Below are the code and all the weights of a small trained network. Each question names an input and a target symbol and asks about switching units off, where a switched-off unit gives its printed mean instead of its output.

import numpy as np


def w(rows, s, z=0):
    codes = np.array(rows[::2]) - 128.0
    scale = np.full(codes.shape[1], s)
    scale[-1] = z or s
    return codes * scale


def f(y):
    return np.maximum(y, 0)


def softmax(a):
    e = np.exp(a - a.max(-1, keepdims=True))
    return e / e.sum(-1, keepdims=True)


def log_softmax(a):
    a = a - a.max(-1, keepdims=True)
    return a - np.log(np.exp(a).sum(-1, keepdims=True))


def net(x, mask):
    ids = ['ΞΨαβζμτ'.index(c) for c in x.split()]
    T = len(ids)
    res = E[ids] + P[:T]
    u = 0
    for l in range(3):
        q, k, v = (res @ M[l].T for M in (Q, K, V))
        z = softmax(np.where(np.tri(T) > 0, q @ k.T / 2**0.5, -1e9)) @ v
        res = res + np.where(mask[u], z, O[l][:, -1]) @ O[l][:, :-1]
        u += 1
        y = f(res @ A[l][:, :-1].T + A[l][:, -1])
        res = res + np.where(mask[u : u + 4], y, B[l][:, -1]) @ B[l][:, :-1]
        u += 4
    return log_softmax(res[-1] @ U[:, :-1].T + U[:, -1])


Q, K, V, O, A, B = {}, {}, {}, {}, {}, {}
E = w([
[22,63,156,157],'Ξ',
[186,39,143,162],'Ψ',
[252,229,149,103],'α',
[105,169,205,154],'β',
[52,229,13,107],'ζ',
[110,102,184,9],'μ',
[135,112,171,163],'τ',
],0.011)
P = w([
[133,41,113,2],'0',
[134,108,165,131],'1',
[135,110,170,137],'2',
[141,108,162,147],'3',
[118,108,116,138],'4',
[122,99,115,128],'5',
],0.0082)
Q[0] = w([
[38,122,1,123],'L0H0',
[143,105,132,142],'L0H0',
],0.0075)
K[0] = w([
[107,161,140,247],'L0H0',
[123,123,112,118],'L0H0',
],0.012)
V[0] = w([
[248,34,7,117],'L0H0',
[135,45,254,176],'L0H0',
],0.0055)
O[0] = w([
[147,153,27,254,84],'L0H0',
[138,120,65,76,3],'L0H0',
],0.0085,0.0027)
A[0] = w([
[82,100,174,87,223],'L0N0',
[161,21,151,211,198],'L0N1',
[253,133,177,24,226],'L0N2',
[154,2,50,223,252],'L0N3',
],0.0061,0.0016)
B[0] = w([
[94,112,98,20,251],'L0N0',
[36,187,226,111,205],'L0N1',
[254,99,136,53,232],'L0N2',
[42,250,143,92,197],'L0N3',
],0.0047,0.003)
Q[1] = w([
[71,71,169,57],'L1H0',
[16,128,107,1],'L1H0',
],0.0096)
K[1] = w([
[3,132,118,59],'L1H0',
[1,203,29,171],'L1H0',
],0.0097)
V[1] = w([
[255,95,64,122],'L1H0',
[239,221,223,211],'L1H0',
],0.0055)
O[1] = w([
[180,254,185,93,32],'L1H0',
[31,192,175,26,3],'L1H0',
],0.0061,0.0039)
A[1] = w([
[254,165,110,225,255],'L1N0',
[46,79,141,205,172],'L1N1',
[126,52,45,148,101],'L1N2',
[99,3,224,57,175],'L1N3',
],0.0056,0.0045)
B[1] = w([
[159,208,48,243,197],'L1N0',
[46,164,124,145,243],'L1N1',
[67,164,254,171,188],'L1N2',
[218,70,221,132,255],'L1N3',
],0.007,0.0051)
Q[2] = w([
[192,155,253,117],'L2H0',
[34,137,139,117],'L2H0',
],0.0068)
K[2] = w([
[254,66,88,136],'L2H0',
[79,149,84,183],'L2H0',
],0.006)
V[2] = w([
[230,243,161,12],'L2H0',
[113,103,189,4],'L2H0',
],0.0031)
O[2] = w([
[231,181,180,2,3],'L2H0',
[163,47,216,96,117],'L2H0',
],0.0044,0.0014)
A[2] = w([
[28,248,14,175,253],'L2N0',
[138,187,46,125,51],'L2N1',
[37,88,238,141,112],'L2N2',
[34,2,221,194,87],'L2N3',
],0.0055,0.0046)
B[2] = w([
[111,57,23,33,255],'L2N0',
[117,102,253,129,143],'L2N1',
[69,171,175,77,193],'L2N2',
[16,185,235,133,222],'L2N3',
],0.0056,0.0096)
U = w([
[159,131,116,254,127],'Ξ',
[80,102,23,42,254],'Ψ',
[145,254,131,54,108],'α',
[180,41,150,45,97],'β',
[66,161,177,129,41],'ζ',
[163,149,123,168,111],'μ',
[162,125,127,127,99],'τ',
],0.0081,0.0036)

Each question gives the input, a string of symbols that net reads in full, and the target symbol t.
The units are the heads (2 rows each of Q, K, V and O) and the neurons (one row each of A and B). Each row of codes is followed by its name. A weight is (code - 128) times the scale printed after its matrix; where a second scale follows, it is the last column's (O, A, B and U).
mask holds one flag per unit, layer by layer, with each layer's heads first. A switched-off unit (its flag False) gives its mean, the last column of its rows in O or B, instead of its output. The means were averaged over made-up inputs and are rounded, as every weight is.
A unit's drop is (log p(t) with every unit on - log p(t) with that unit switched off) / (log p(t) with every unit on - log p(t) with every unit switched off).
The circuit of an input: a set's keep is (log p(t) with only the set's units on - log p(t) with every unit switched off) / (log p(t) with every unit on - log p(t) with every unit switched off). Starting from the 12 units with the biggest drops (on a tie, the unit counted first), units are removed one at a time, each time the one whose removal leaves the highest keep (on an exact tie, the one counted first), for as long as the keep stays at least 0.8.
circuit, biggest first: the units of the circuit, biggest drop first
most important unit: the unit with the biggest drop
k most important neurons: the k neurons with the biggest drops, biggest first
top k neurons in layer l: the k neurons of layer l with the biggest drops, biggest first
drop when u is switched off: that unit's drop, to one decimal
input Ξ μ Ξ Ξ μ τ, target Ξ: 3 most important neurons : (L1N0, L2N0, L0N0)
input Ψ α Ψ, target Ψ: circuit, biggest first : (L0H0, L1N3, L0N3)
input Ξ α Ξ ζ ζ Ψ, target Ξ: 3 most important neurons : (L1N0, L2N0, L0N0)
input Ψ α ζ Ψ, target Ψ: circuit, biggest first : (L0H0, L1N3, L0N3, L2N0)
input α Ξ τ, target α: most important unit : L1H0
input ζ ζ Ξ ζ μ, target β: 2 most important neurons : (L1N3, L0N2)
input β Ξ Ξ α, target α: circuit, biggest first : (L1H0, L0N2)
input β Ξ β, target β: 3 most important neurons : (L1N3, L0N2, L1N1)
input Ξ ζ Ψ, target Ξ: top 2 neurons in layer 0 : (L0N0, L0N2)
input ζ τ ζ Ψ, target ζ: 2 most important neurons : (L0N1, L2N3)
input Ξ Ξ β, target Ξ: 2 most important neurons : (L1N0, L2N0)
input α ζ Ψ, target α: 2 most important neurons : (L0N0, L0N2)
input β ζ ζ β, target β: 3 most important neurons : (L1N3, L0N2, L1N2)
input ζ ζ τ, target ζ: most important neuron : (L2N3)
input α ζ α β, target α: drop when L0H0 is switched off : 0.2
input α ζ β, target α: drop when L0H0 is switched off : 0.4
input ζ α ζ ζ ζ Ψ, target ζ: drop when L0N1 is switched off : 0.2
input β μ τ Ξ μ, target β: drop when L2N2 is switched off : 0.0
